Below are the code and all the weights of a small trained network. Each question names an input and a target symbol and asks about switching units off, where a switched-off unit gives its printed mean instead of its output.

import numpy as np


def w(rows, s, z=0):
    codes = np.array(rows[::2]) - 128.0
    scale = np.full(codes.shape[1], s)
    scale[-1] = z or s
    return codes * scale


def f(y):
    return y / 2 * (1 + np.tanh(0.7978845608 * (y + 0.044715 * y**3)))


def softmax(a):
    e = np.exp(a - a.max(-1, keepdims=True))
    return e / e.sum(-1, keepdims=True)


def log_softmax(a):
    a = a - a.max(-1, keepdims=True)
    return a - np.log(np.exp(a).sum(-1, keepdims=True))


def net(x, mask):
    ids = ['ΘΞΨαβδεζηλμπσω'.index(c) for c in x.split()]
    T = len(ids)
    res = E[ids] + P[:T]
    q, k, v = (res @ M[0].T for M in (Q, K, V))
    z = softmax(np.where(np.tri(T) > 0, q @ k.T / 2**0.5, -1e9)) @ v
    res = res + np.where(mask[0], z, O[0][:, -1]) @ O[0][:, :-1]
    y = f(res @ A[0][:, :-1].T + A[0][:, -1])
    res = res + np.where(mask[1:17], y, B[0][:, -1]) @ B[0][:, :-1]
    return log_softmax(res[-1] @ U[:, :-1].T + U[:, -1])


Q, K, V, O, A, B = {}, {}, {}, {}, {}, {}
E = w([
[254,72,156,92],'Θ',
[102,117,101,94],'Ξ',
[108,101,110,189],'Ψ',
[201,110,155,165],'α',
[112,178,188,103],'β',
[22,89,89,126],'δ',
[117,92,133,174],'ε',
[186,194,141,109],'ζ',
[143,64,121,136],'η',
[162,91,156,94],'λ',
[151,137,210,139],'μ',
[139,53,124,98],'π',
[138,130,110,173],'σ',
[192,75,126,132],'ω',
],0.019)
P = w([
[133,150,104,178],'0',
[61,119,138,83],'1',
[121,11,129,204],'2',
[151,128,108,102],'3',
[58,119,133,64],'4',
[122,4,132,213],'5',
[141,126,104,114],'6',
],0.02)
Q[0] = w([
[113,174,254,86],'head 0',
[140,184,59,17],'head 0',
],0.012)
K[0] = w([
[114,115,250,113],'head 0',
[124,41,100,24],'head 0',
],0.014)
V[0] = w([
[86,218,162,177],'head 0',
[112,175,6,144],'head 0',
],0.022)
O[0] = w([
[42,188,198,251,118],'head 0',
[113,136,2,182,1],'head 0',
],0.012,0.0023)
A[0] = w([
[134,116,153,99,130],'neuron 0',
[168,157,96,111,80],'neuron 1',
[133,179,114,93,76],'neuron 2',
[160,88,119,159,32],'neuron 3',
[204,200,149,132,105],'neuron 4',
[110,114,97,137,13],'neuron 5',
[218,193,141,155,135],'neuron 6',
[140,96,154,136,147],'neuron 7',
[116,251,105,70,78],'neuron 8',
[177,130,61,151,82],'neuron 9',
[242,206,129,163,85],'neuron 10',
[94,192,81,85,88],'neuron 11',
[80,198,114,74,18],'neuron 12',
[69,185,105,86,31],'neuron 13',
[157,124,103,155,255],'neuron 14',
[104,107,136,174,85],'neuron 15',
],0.017,0.0067)
B[0] = w([
[73,176,104,199,242],'neuron 0',
[194,107,166,195,189],'neuron 1',
[40,143,165,86,156],'neuron 2',
[21,136,131,96,172],'neuron 3',
[199,84,77,157,190],'neuron 4',
[129,132,236,117,166],'neuron 5',
[58,134,17,81,177],'neuron 6',
[130,99,111,62,204],'neuron 7',
[185,254,94,221,165],'neuron 8',
[83,217,151,70,229],'neuron 9',
[47,35,243,83,173],'neuron 10',
[32,90,56,138,167],'neuron 11',
[185,27,106,83,149],'neuron 12',
[134,91,138,19,153],'neuron 13',
[219,52,156,226,220],'neuron 14',
[173,155,88,92,248],'neuron 15',
],0.019,0.014)
U = w([
[116,41,164,95,1],'Θ',
[83,189,146,167,143],'Ξ',
[142,136,171,225,91],'Ψ',
[97,21,168,181,70],'α',
[187,155,52,137,199],'β',
[50,144,166,93,76],'δ',
[189,64,134,254,74],'ε',
[94,71,102,234,147],'ζ',
[184,130,198,171,127],'η',
[226,41,119,140,174],'λ',
[113,110,85,103,176],'μ',
[198,171,167,22,178],'π',
[60,114,229,178,111],'σ',
[142,75,221,117,120],'ω',
],0.0081,0.0084)

Each question gives the input, a string of symbols that net reads in full, and the target symbol t.
The units are the heads (2 rows each of Q, K, V and O) and the neurons (one row each of A and B). Each row of codes is followed by its name. A weight is (code - 128) times the scale printed after its matrix; where a second scale follows, it is the last column's (O, A, B and U).
mask holds one flag per unit, heads first, then neurons. A switched-off unit (its flag False) gives its mean, the last column of its rows in O or B, instead of its output. The means were averaged over made-up inputs and are rounded, as every weight is.
A unit's drop is (log p(t) with every unit on - log p(t) with that unit switched off) / (log p(t) with every unit on - log p(t) with every unit switched off).
The circuit of an input: a set's keep is (log p(t) with only the set's units on - log p(t) with every unit switched off) / (log p(t) with every unit on - log p(t) with every unit switched off). Starting from the 12 units with the biggest drops (on a tie, the unit counted first), units are removed one at a time, each time the one whose removal leaves the highest keep (on an exact tie, the one counted first), for as long as the keep stays at least 0.8.
circuit, biggest first: the units of the circuit, biggest drop first
most important unit: the unit with the biggest drop
k most important neurons: the k neurons with the biggest drops, biggest first
input σ ζ ζ, target Ψ: circuit, biggest first	(neuron 14; head 0; neuron 9; neuron 5)
input β σ σ, target β: circuit, biggest first	(neuron 15; head 0)
input α λ Ξ, target λ: circuit, biggest first	(neuron 0)
input ζ π Θ Ξ ζ ζ, target ε: circuit, biggest first	(neuron 14; head 0)
input α μ ζ α π ζ, target λ: 4 most important neurons	(neuron 0; neuron 9; neuron 11; neuron 2)
input β ζ ζ Ξ δ α, target β: 2 most important neurons	(neuron 15; neuron 10)
input ζ ζ Ψ, target ε: circuit, biggest first	(neuron 14; head 0)
input ζ β η μ Ξ, target μ: 2 most important neurons	(neuron 11; neuron 14)
input β ζ α ζ μ ζ, target β: circuit, biggest first	(head 0; neuron 15; neuron 10; neuron 5)
input α σ λ, target λ: 3 most important neurons	(neuron 0; neuron 9; neuron 10)
input μ μ ζ π λ σ Ξ, target Ξ: 2 most important neurons	(neuron 9; neuron 1)
input μ μ β, target π: circuit, biggest first	(neuron 15; head 0; neuron 0; neuron 7)
input ζ Ξ α β δ Ξ ε, target ε: circuit, biggest first	(neuron 14; head 0; neuron 6)
input δ ω δ, target Ξ: circuit, biggest first	(neuron 9; head 0)
input α Ξ μ Ξ μ, target σ: circuit, biggest first	(neuron 0; head 0)
input π μ η λ β Ψ, target Θ: circuit, biggest first	(head 0; neuron 3)
input ζ ε Θ, target ε: circuit, biggest first	(neuron 14; head 0)
input ζ σ λ ω, target ω: most important neuron	(neuron 1)
input ζ β ζ Ξ λ Ξ μ, target μ: circuit, biggest first	(neuron 14; neuron 6; neuron 9)
input ζ Θ σ ζ β, target π: most important neuron	(neuron 12)
input λ α δ ζ μ β π, target π: circuit, biggest first	(neuron 9; head 0)
input ζ ζ β δ, target δ: 4 most important neurons	(neuron 9; neuron 11; neuron 5; neuron 13)
input ζ η Ψ π ε μ, target ε: 2 most important neurons	(neuron 14; neuron 9)
input ζ ε π μ Θ, target λ: 4 most important neurons	(neuron 1; neuron 9; neuron 7; neuron 4)
input π δ ζ ζ λ Ξ β, target β: 4 most important neurons	(neuron 4; neuron 0; neuron 14; neuron 8)
input λ σ Ξ Ξ π β α, target α: 2 most important neurons	(neuron 10; neuron 15)
input Ξ ζ λ, target σ: 3 most important neurons	(neuron 9; neuron 14; neuron 3)
input σ ω β Ξ μ σ, target Ψ: most important unit	neuron 14
input β μ π π, target π: 3 most important neurons	(neuron 9; neuron 1; neuron 11)
